Below are the code and all the weights of a small trained network. Each question names an input and a class and asks about switching units off, where a switched-off unit gives its printed mean instead of its output.

import numpy as np


def w(rows, s, z=0):
    codes = np.array(rows[::2]) - 128.0
    scale = np.full(codes.shape[1], s)
    scale[-1] = z or s
    return codes * scale


def f(y):
    return np.maximum(y, 0)


def log_softmax(a):
    a = a - a.max(-1, keepdims=True)
    return a - np.log(np.exp(a).sum(-1, keepdims=True))


def net(x, mask):
    res = np.array(x, float).reshape(1, 4) / 4 @ E
    y = f(res @ A[0][:, :-1].T + A[0][:, -1])
    res = res + np.where(mask, y, B[0][:, -1]) @ B[0][:, :-1]
    return log_softmax(res[-1] @ U[:, :-1].T + U[:, -1])


A, B = {}, {}
E = w([
[122,55,161,78,145,75,152,98,98],'x0',
[116,80,98,71,77,203,114,77,153],'x1',
[84,139,134,88,43,128,25,144,68],'x2',
[221,95,169,177,76,116,105,6,81],'x3',
],0.012)
A[0] = w([
[82,181,107,155,69,59,62,134,113,51],'N0',
[242,137,163,184,87,134,150,121,55,75],'N1',
[182,176,117,226,107,184,142,68,89,130],'N2',
[52,126,115,64,147,209,192,198,112,23],'N3',
[112,115,83,117,190,141,140,168,159,28],'N4',
[162,105,181,92,74,82,61,178,141,50],'N5',
[147,141,171,148,111,123,91,69,138,37],'N6',
[81,116,220,106,103,110,31,199,36,67],'N7',
[164,197,148,116,104,17,161,184,96,121],'N8',
[185,154,123,121,108,40,54,54,107,125],'N9',
[108,88,116,64,94,153,72,156,59,66],'N10',
[137,120,143,87,173,50,113,134,78,134],'N11',
[149,192,70,176,62,201,125,158,130,140],'N12',
[124,193,151,149,115,146,23,129,80,170],'N13',
[88,145,165,104,114,162,96,143,90,1],'N14',
[177,50,82,4,146,246,81,117,190,111],'N15',
[94,73,160,82,86,46,140,135,108,203],'N16',
[92,193,211,198,230,49,113,148,72,76],'N17',
[136,130,63,180,91,125,90,172,175,155],'N18',
[105,188,111,127,147,162,115,164,129,135],'N19',
[85,154,175,93,86,100,83,143,126,49],'N20',
[119,52,172,83,121,74,215,132,154,167],'N21',
[77,182,146,179,100,164,94,138,138,73],'N22',
[70,104,118,123,86,63,115,151,59,53],'N23',
[150,59,89,85,85,237,161,108,159,133],'N24',
[131,79,131,186,214,134,229,110,173,178],'N25',
[131,191,125,203,116,161,157,108,215,166],'N26',
[172,180,114,190,151,188,89,131,179,174],'N27',
[64,163,125,2,242,110,113,175,85,91],'N28',
[172,128,149,150,186,43,96,179,66,87],'N29',
[117,56,106,75,142,59,134,124,90,184],'N30',
[84,92,89,106,155,116,160,151,86,74],'N31',
[161,176,101,131,97,189,90,163,89,91],'N32',
[193,107,115,161,67,90,103,112,150,33],'N33',
[44,156,101,88,162,104,137,187,141,56],'N34',
[155,59,131,136,126,45,97,74,97,140],'N35',
[198,207,112,169,135,50,105,168,84,88],'N36',
[137,103,145,141,163,81,203,70,176,197],'N37',
[111,80,166,118,54,101,216,139,155,121],'N38',
[113,58,141,61,167,55,113,144,127,198],'N39',
[177,56,185,134,105,107,144,78,103,106],'N40',
[158,119,176,148,115,112,106,119,135,223],'N41',
[153,149,183,208,134,97,99,216,90,109],'N42',
],0.0087,0.0034)
B[0] = w([
[195,101,88,129,73,122,189,158,207,190],'N0',
[97,86,158,13,100,117,184,182,100,219],'N1',
[67,80,156,49,91,113,186,193,99,212],'N2',
[156,61,157,80,167,146,188,119,90,225],'N3',
[186,54,139,81,107,171,254,171,113,183],'N4',
[204,142,175,126,48,166,74,168,186,175],'N5',
[88,84,131,55,88,132,180,139,83,175],'N6',
[190,129,135,151,82,155,156,187,183,232],'N7',
[119,104,125,84,169,187,42,67,75,198],'N8',
[71,78,114,83,135,139,181,145,147,221],'N9',
[187,180,151,170,62,162,127,112,173,209],'N10',
[101,118,110,125,176,134,64,126,177,186],'N11',
[85,136,54,74,170,82,66,153,158,202],'N12',
[138,103,79,171,132,184,146,209,183,211],'N13',
[199,124,124,121,86,112,139,112,146,163],'N14',
[141,79,103,75,153,226,86,55,81,252],'N15',
[68,181,65,164,129,93,47,195,198,212],'N16',
[182,74,112,82,186,215,94,80,70,226],'N17',
[53,131,71,83,113,63,138,96,104,179],'N18',
[68,94,124,97,136,79,146,133,97,191],'N19',
[204,76,152,144,141,188,129,172,157,179],'N20',
[106,147,24,198,167,99,65,175,206,215],'N21',
[122,162,92,123,116,36,132,139,171,174],'N22',
[190,126,162,166,123,143,129,189,226,183],'N23',
[180,115,85,114,193,195,78,45,122,231],'N24',
[189,128,126,191,71,170,121,216,199,251],'N25',
[156,184,30,179,116,123,68,182,156,199],'N26',
[73,158,79,119,112,61,79,204,182,195],'N27',
[101,52,166,85,117,82,172,149,59,232],'N28',
[201,77,128,50,143,173,12,91,88,198],'N29',
[76,184,42,165,142,92,54,155,170,207],'N30',
[99,114,110,74,82,97,166,147,58,165],'N31',
[147,145,47,124,165,130,126,151,203,178],'N32',
[101,86,120,35,145,133,183,118,88,175],'N33',
[110,64,154,75,105,167,229,124,66,219],'N34',
[80,101,93,124,103,127,197,171,115,227],'N35',
[146,77,79,118,171,172,98,76,134,198],'N36',
[174,88,83,195,63,139,123,189,185,226],'N37',
[165,155,52,125,141,105,61,132,184,170],'N38',
[34,151,99,94,145,69,109,146,162,209],'N39',
[107,58,119,73,114,114,144,150,98,233],'N40',
[57,99,141,132,153,175,166,168,129,186],'N41',
[146,79,68,96,197,206,42,57,104,199],'N42',
],0.0063,0.011)
U = w([
[132,58,156,76,77,106,211,173,83,55],'0',
[241,72,103,96,152,201,30,2,120,72],'1',
[245,107,115,187,69,130,138,206,210,42],'2',
[118,134,67,138,109,83,77,186,174,219],'3',
[95,104,107,178,95,160,83,163,112,197],'4',
[63,239,214,193,90,38,146,59,46,3],'5',
],0.0076,0.0036)

Each question gives the input, the list of numbers given to net, and the class t.
The units are the neurons (one row each of A and B). Each row of codes is followed by its name. A weight is (code - 128) times the scale printed after its matrix; where a second scale follows, it is the last column's (A, B and U).
mask holds one flag per neuron, in row order. A switched-off neuron (its flag False) gives its mean, the last column of its row in B, instead of its output. The means were averaged over made-up inputs and are rounded, as every weight is.
A unit's drop is (log p(t) with every unit on - log p(t) with that unit switched off) / (log p(t) with every unit on - log p(t) with every unit switched off).
The circuit of an input: a set's keep is (log p(t) with only the set's units on - log p(t) with every unit switched off) / (log p(t) with every unit on - log p(t) with every unit switched off). Starting from the 12 units with the biggest drops (on a tie, the unit counted first), units are removed one at a time, each time the one whose removal leaves the highest keep (on an exact tie, the one counted first), for as long as the keep stays at least 0.8.
circuit, biggest first: the units of the circuit, biggest drop first
most important unit: the unit with the biggest drop
k most important neurons: the k neurons with the biggest drops, biggest first
drop of u: that unit's drop, to one decimal
input [-7,-1,1,-8], class 0: most important unit : N34
input [6,3,6,6], class 0: 2 most important neurons : N40; N9
input [-4,-8,7,-5], class 1: circuit, biggest first : N42; N17
input [4,-6,-3,2], class 1: 2 most important neurons : N17; N29
input [0,-4,7,6], class 2: 2 most important neurons : N7; N13
input [5,6,1,-4], class 1: 2 most important neurons : N15; N24
input [-8,-5,-6,3], class 3: circuit, biggest first : N27; N12
input [-2,-7,-5,8], class 0: 2 most important neurons : N2; N1
input [1,5,-8,5], class 2: 2 most important neurons : N25; N37
input [-3,-2,-3,5], class 0: 2 most important neurons : N2; N1
input [6,6,1,-2], class 1: 3 most important neurons : N15; N24; N27
input [-6,-6,-2,-2], class 1: 2 most important neurons : N17; N42
input [0,7,-7,-3], class 1: 3 most important neurons : N15; N24; N7
input [8,0,-6,2], class 3: circuit, biggest first : N21
input [-8,-7,8,-8], class 0: 3 most important neurons : N34; N28; N19
input [-4,6,-2,-6], class 0: drop of N17 : 0.2
input [-4,-4,0,6], class 0: drop of N16 : 0.0
input [-7,4,0,4], class 3: drop of N27 : 0.1
input [1,8,-5,-5], class 1: drop of N24 : 0.1
input [8,2,6,1], class 3: circuit, biggest first : N16
